Nearest point in the smallest flat space through zero that holds the last named rows
(in the rows, 128 means zero)
Dako (5 x 32)
152, 120, 138, 103, 133, 147, 142, 140, 146, 86, 153, 139, 151, 163, 122, 67, 161, 78, 132, 116, 144, 124, 107, 102, 130, 113, 171, 128, 109, 119, 141, 179
162, 129, 134, 99, 131, 145, 134, 138, 133, 108, 128, 143, 156, 148, 140, 83, 143, 93, 144, 110, 133, 128, 108, 118, 134, 116, 140, 121, 122, 130, 131, 159
163, 129, 141, 99, 134, 128, 138, 131, 124, 127, 131, 136, 146, 156, 145, 103, 147, 105, 138, 107, 116, 116, 108, 115, 138, 129, 141, 130, 137, 118, 126, 157
146, 127, 134, 104, 125, 138, 133, 142, 145, 106, 148, 141, 142, 145, 137, 91, 139, 103, 139, 130, 134, 127, 112, 112, 128, 125, 152, 128, 125, 120, 136, 160
146, 123, 138, 97, 127, 139, 135, 141, 140, 94, 147, 140, 152, 147, 135, 68, 149, 90, 139, 131, 152, 130, 103, 120, 132, 112, 153, 134, 122, 128, 133, 160
New rows
132, 95, 184, 148, 144, 107, 148, 125, 148, 120, 122, 122, 117, 169, 148, 124, 128, 159, 138, 135, 108, 104, 141, 109, 106, 138, 188, 120, 96, 82, 132, 183 -> 133, 124, 136, 128, 132, 122, 140, 130, 144, 126, 159, 126, 114, 158, 120, 136, 145, 122, 117, 123, 105, 110, 129, 93, 124, 147, 167, 132, 127, 96, 140, 163
139, 142, 102, 137, 116, 126, 130, 143, 152, 112, 127, 99, 141, 116, 135, 132, 119, 139, 141, 105, 144, 129, 174, 136, 107, 124, 80, 93, 114, 136, 128, 102 -> 127, 134, 112, 142, 125, 148, 118, 131, 133, 127, 107, 135, 132, 108, 124, 138, 107, 133, 135, 123, 128, 142, 142, 135, 121, 122, 108, 107, 113, 144, 131, 115
147, 105, 130, 109, 101, 146, 150, 97, 184, 82, 174, 125, 108, 138, 118, 91, 126, 115, 138, 143, 134, 112, 124, 117, 129, 121, 154, 177, 98, 110, 165, 140 -> 119, 120, 132, 120, 122, 133, 134, 142, 156, 95, 169, 133, 125, 141, 119, 96, 141, 109, 125, 150, 146, 128, 120, 108, 120, 127, 168, 137, 118, 114, 143, 158

Fes (5 x 32)
108, 90, 105, 156, 129, 150, 105, 133, 98, 121, 152, 141, 118, 129, 154, 135, 137, 74, 117, 123, 116, 123, 128, 125, 121, 117, 128, 152, 78, 144, 118, 111
112, 43, 134, 149, 130, 151, 116, 147, 80, 120, 160, 141, 113, 130, 175, 129, 154, 101, 126, 106, 99, 146, 135, 176, 111, 90, 131, 151, 78, 139, 121, 140
105, 75, 132, 146, 129, 141, 112, 142, 106, 124, 135, 135, 117, 110, 145, 95, 139, 111, 111, 126, 120, 149, 133, 113, 119, 68, 123, 133, 94, 152, 105, 134
127, 100, 114, 146, 124, 144, 124, 135, 83, 116, 161, 143, 126, 136, 153, 144, 150, 95, 134, 111, 122, 143, 131, 157, 128, 130, 133, 142, 99, 122, 133, 118
115, 91, 120, 147, 126, 145, 116, 120, 82, 108, 151, 135, 110, 116, 143, 131, 150, 90, 132, 118, 103, 139, 140, 134, 129, 120, 143, 132, 84, 157, 105, 128
New rows
139, 146, 84, 140, 86, 123, 119, 142, 129, 139, 157, 156, 119, 154, 160, 150, 93, 100, 118, 128, 174, 131, 110, 134, 145, 163, 115, 172, 122, 86, 175, 94 -> 135, 151, 90, 145, 125, 137, 123, 147, 126, 138, 151, 147, 152, 160, 145, 156, 122, 93, 120, 124, 163, 118, 109, 134, 128, 154, 110, 157, 127, 82, 166, 86
157, 167, 105, 119, 110, 126, 151, 152, 121, 140, 128, 122, 144, 124, 101, 114, 135, 146, 133, 120, 157, 161, 131, 119, 140, 130, 116, 125, 149, 111, 151, 123 -> 144, 164, 123, 124, 120, 119, 143, 135, 122, 127, 131, 135, 147, 129, 113, 118, 134, 144, 132, 126, 162, 156, 125, 118, 142, 127, 121, 113, 158, 99, 143, 117

gez (3 x 32)
114, 128, 120, 142, 135, 115, 143, 128, 121, 90, 135, 161, 148, 129, 147, 102, 111, 119, 128, 167, 124, 108, 125, 150, 103, 126, 142, 109, 141, 133, 138, 113
112, 100, 116, 145, 147, 130, 137, 178, 90, 112, 142, 177, 168, 111, 145, 109, 56, 101, 124, 164, 131, 130, 90, 142, 96, 147, 133, 118, 158, 139, 182, 121
147, 146, 128, 117, 143, 204, 140, 120, 167, 153, 81, 106, 85, 132, 158, 108, 149, 134, 119, 136, 158, 135, 162, 87, 96, 91, 105, 138, 148, 84, 116, 173
New rows
116, 123, 118, 147, 103, 91, 155, 68, 122, 135, 118, 163, 149, 121, 146, 98, 162, 128, 150, 136, 138, 138, 138, 102, 138, 127, 155, 91, 144, 149, 108, 74 -> 120, 139, 127, 134, 122, 101, 135, 105, 133, 97, 136, 137, 134, 137, 131, 118, 145, 132, 132, 144, 117, 108, 138, 148, 127, 124, 142, 114, 121, 135, 112, 110
127, 107, 107, 102, 101, 195, 124, 135, 148, 137, 118, 137, 140, 174, 107, 109, 158, 107, 149, 101, 133, 173, 87, 139, 136, 169, 107, 111, 101, 123, 125, 169 -> 136, 124, 131, 122, 129, 145, 122, 138, 128, 152, 122, 115, 119, 124, 123, 139, 126, 129, 126, 112, 134, 142, 125, 113, 134, 130, 118, 139, 128, 123, 132, 141
98, 133, 148, 129, 142, 90, 156, 92, 135, 99, 144, 122, 145, 161, 136, 77, 146, 116, 136, 135, 118, 88, 150, 128, 90, 102, 187, 83, 123, 113, 108, 92 -> 116, 146, 124, 139, 125, 101, 144, 93, 141, 78, 132, 147, 134, 141, 144, 102, 151, 133, 131, 163, 118, 95, 148, 155, 114, 114, 148, 105, 126, 131, 106, 107

mevud (5 x 32)
136, 117, 126, 134, 129, 116, 128, 108, 136, 141, 102, 156, 152, 131, 124, 134, 138, 139, 100, 114, 159, 112, 108, 122, 182, 117, 141, 127, 98, 102, 112, 138
127, 146, 158, 147, 150, 112, 141, 105, 120, 150, 139, 150, 142, 122, 133, 135, 131, 130, 113, 128, 151, 120, 108, 109, 149, 139, 143, 96, 117, 119, 111, 135
132, 130, 101, 149, 134, 99, 151, 88, 114, 186, 87, 183, 147, 139, 116, 152, 157, 134, 111, 115, 196, 133, 85, 96, 150, 104, 135, 108, 86, 95, 94, 160
124, 172, 137, 145, 145, 93, 159, 86, 110, 184, 108, 178, 103, 135, 109, 151, 170, 123, 120, 126, 181, 124, 99, 79, 113, 123, 117, 100, 90, 110, 108, 152
120, 155, 151, 161, 165, 96, 146, 83, 115, 175, 131, 188, 139, 128, 132, 154, 140, 142, 105, 134, 180, 126, 100, 95, 158, 137, 146, 81, 93, 101, 85, 150
New rows
103, 129, 164, 118, 114, 153, 152, 106, 141, 75, 95, 127, 86, 76, 93, 132, 124, 86, 141, 129, 139, 103, 146, 115, 121, 104, 120, 109, 115, 114, 179, 82 -> 135, 150, 156, 110, 118, 126, 131, 130, 138, 115, 121, 114, 99, 125, 112, 116, 149, 115, 122, 119, 115, 100, 134, 118, 124, 132, 111, 144, 123, 135, 156, 117
151, 113, 97, 170, 95, 122, 152, 121, 108, 161, 146, 123, 154, 115, 132, 166, 173, 94, 122, 126, 117, 140, 103, 154, 155, 124, 119, 123, 153, 155, 144, 120 -> 138, 116, 116, 134, 118, 129, 143, 129, 115, 145, 121, 115, 158, 125, 128, 122, 128, 115, 134, 115, 141, 136, 101, 123, 122, 116, 136, 119, 141, 133, 132, 134

dufun (4 x 32)
132, 133, 101, 139, 127, 141, 156, 87, 161, 106, 133, 169, 159, 100, 129, 143, 163, 142, 117, 78, 106, 112, 78, 170, 104, 134, 144, 146, 106, 95, 128, 132
133, 164, 130, 143, 112, 132, 135, 89, 120, 87, 119, 117, 131, 167, 138, 137, 122, 150, 112, 108, 133, 141, 140, 136, 100, 146, 136, 134, 123, 98, 163, 170
129, 145, 159, 129, 124, 97, 111, 155, 131, 127, 138, 111, 115, 205, 145, 92, 89, 137, 112, 163, 143, 150, 191, 90, 132, 139, 93, 120, 122, 119, 171, 165
143, 164, 155, 162, 108, 136, 93, 117, 105, 95, 107, 112, 119, 166, 134, 138, 94, 128, 150, 113, 167, 131, 116, 113, 102, 131, 167, 137, 141, 139, 144, 146
New rows
103, 139, 108, 129, 124, 139, 126, 92, 47, 106, 82, 105, 96, 110, 101, 174, 130, 124, 135, 163, 122, 132, 157, 109, 148, 127, 174, 125, 142, 119, 84, 126 -> 121, 135, 119, 116, 119, 155, 132, 101, 63, 117, 99, 72, 103, 105, 114, 167, 132, 125, 136, 137, 134, 142, 144, 132, 131, 128, 149, 114, 162, 146, 111, 124
117, 110, 123, 91, 167, 123, 137, 147, 107, 148, 139, 124, 142, 94, 114, 133, 130, 87, 136, 137, 74, 131, 170, 134, 162, 141, 104, 124, 100, 171, 107, 118 -> 115, 98, 115, 98, 142, 125, 143, 147, 123, 160, 136, 119, 121, 97, 119, 125, 144, 120, 122, 155, 109, 130, 148, 127, 156, 121, 103, 114, 133, 139, 107, 106
155, 123, 100, 156, 134, 73, 117, 141, 143, 147, 138, 197, 107, 121, 107, 137, 127, 115, 160, 103, 138, 145, 138, 103, 140, 141, 123, 141, 107, 156, 125, 135 -> 133, 121, 137, 137, 133, 118, 116, 150, 153, 139, 138, 153, 136, 131, 132, 112, 121, 121, 136, 126, 133, 117, 111, 121, 130, 122, 127, 134, 119, 134, 125, 118

gibok (3 x 32)
148, 125, 138, 163, 180, 100, 132, 175, 155, 150, 139, 89, 126, 157, 106, 157, 98, 50, 82, 115, 111, 109, 139, 118, 142, 111, 85, 142, 118, 136, 110, 130
155, 113, 130, 155, 174, 130, 116, 139, 140, 117, 143, 98, 160, 136, 129, 144, 113, 103, 118, 161, 101, 97, 154, 141, 119, 129, 97, 112, 119, 135, 132, 115
139, 107, 129, 154, 163, 96, 127, 131, 133, 121, 138, 112, 150, 132, 127, 153, 127, 124, 132, 159, 119, 105, 141, 149, 108, 134, 101, 111, 105, 130, 141, 110
New rows
162, 144, 131, 124, 123, 192, 107, 146, 122, 116, 130, 107, 154, 128, 134, 116, 105, 135, 123, 152, 103, 120, 150, 133, 139, 116, 138, 122, 144, 131, 119, 133 -> 150, 135, 126, 122, 135, 190, 107, 125, 131, 111, 135, 115, 151, 125, 139, 107, 115, 120, 122, 143, 101, 116, 149, 123, 137, 127, 131, 121, 151, 134, 122, 132
140, 129, 134, 138, 113, 148, 91, 84, 154, 121, 107, 161, 119, 171, 92, 125, 118, 146, 162, 150, 108, 108, 129, 122, 76, 157, 148, 116, 138, 116, 167, 125 -> 130, 123, 124, 123, 123, 140, 122, 111, 120, 114, 129, 134, 142, 118, 138, 122, 136, 154, 145, 147, 125, 124, 133, 138, 118, 136, 135, 115, 128, 127, 138, 122

Sinof (3 x 32)
154, 154, 111, 114, 115, 138, 148, 164, 137, 146, 133, 145, 139, 113, 104, 146, 140, 207, 142, 115, 133, 116, 131, 109, 133, 137, 124, 126, 95, 122, 146, 116
139, 129, 106, 114, 159, 135, 130, 143, 144, 156, 120, 137, 146, 136, 101, 154, 126, 144, 150, 128, 108, 121, 129, 149, 108, 131, 121, 146, 114, 134, 131, 134
155, 140, 105, 115, 123, 145, 148, 143, 150, 140, 144, 183, 142, 85, 65, 160, 158, 212, 154, 147, 115, 113, 100, 114, 111, 159, 132, 119, 82, 98, 114, 121
New rows
144, 151, 63, 113, 115, 127, 147, 182, 104, 121, 127, 151, 151, 129, 94, 151, 157, 168, 183, 130, 130, 93, 109, 145, 118, 136, 129, 125, 124, 107, 144, 146 -> 148, 142, 108, 114, 135, 138, 141, 152, 142, 150, 129, 148, 143, 118, 96, 152, 137, 183, 148, 126, 119, 117, 125, 126, 119, 138, 124, 133, 100, 123, 134, 124
142, 98, 110, 154, 107, 117, 118, 69, 111, 136, 143, 176, 114, 80, 123, 134, 117, 84, 125, 158, 121, 121, 97, 162, 113, 121, 133, 124, 144, 113, 96, 123 -> 114, 103, 136, 139, 133, 128, 118, 89, 131, 107, 137, 151, 121, 109, 112, 125, 139, 91, 126, 162, 115, 133, 99, 136, 111, 142, 139, 118, 136, 108, 91, 136
161, 164, 97, 114, 108, 170, 139, 150, 135, 149, 108, 158, 119, 131, 83, 139, 104, 149, 157, 115, 120, 91, 124, 149, 120, 126, 95, 173, 100, 125, 139, 122 -> 147, 141, 106, 112, 144, 137, 138, 155, 142, 156, 124, 139, 145, 130, 101, 153, 130, 172, 149, 120, 117, 118, 132, 135, 117, 132, 121, 141, 105, 132, 140, 127
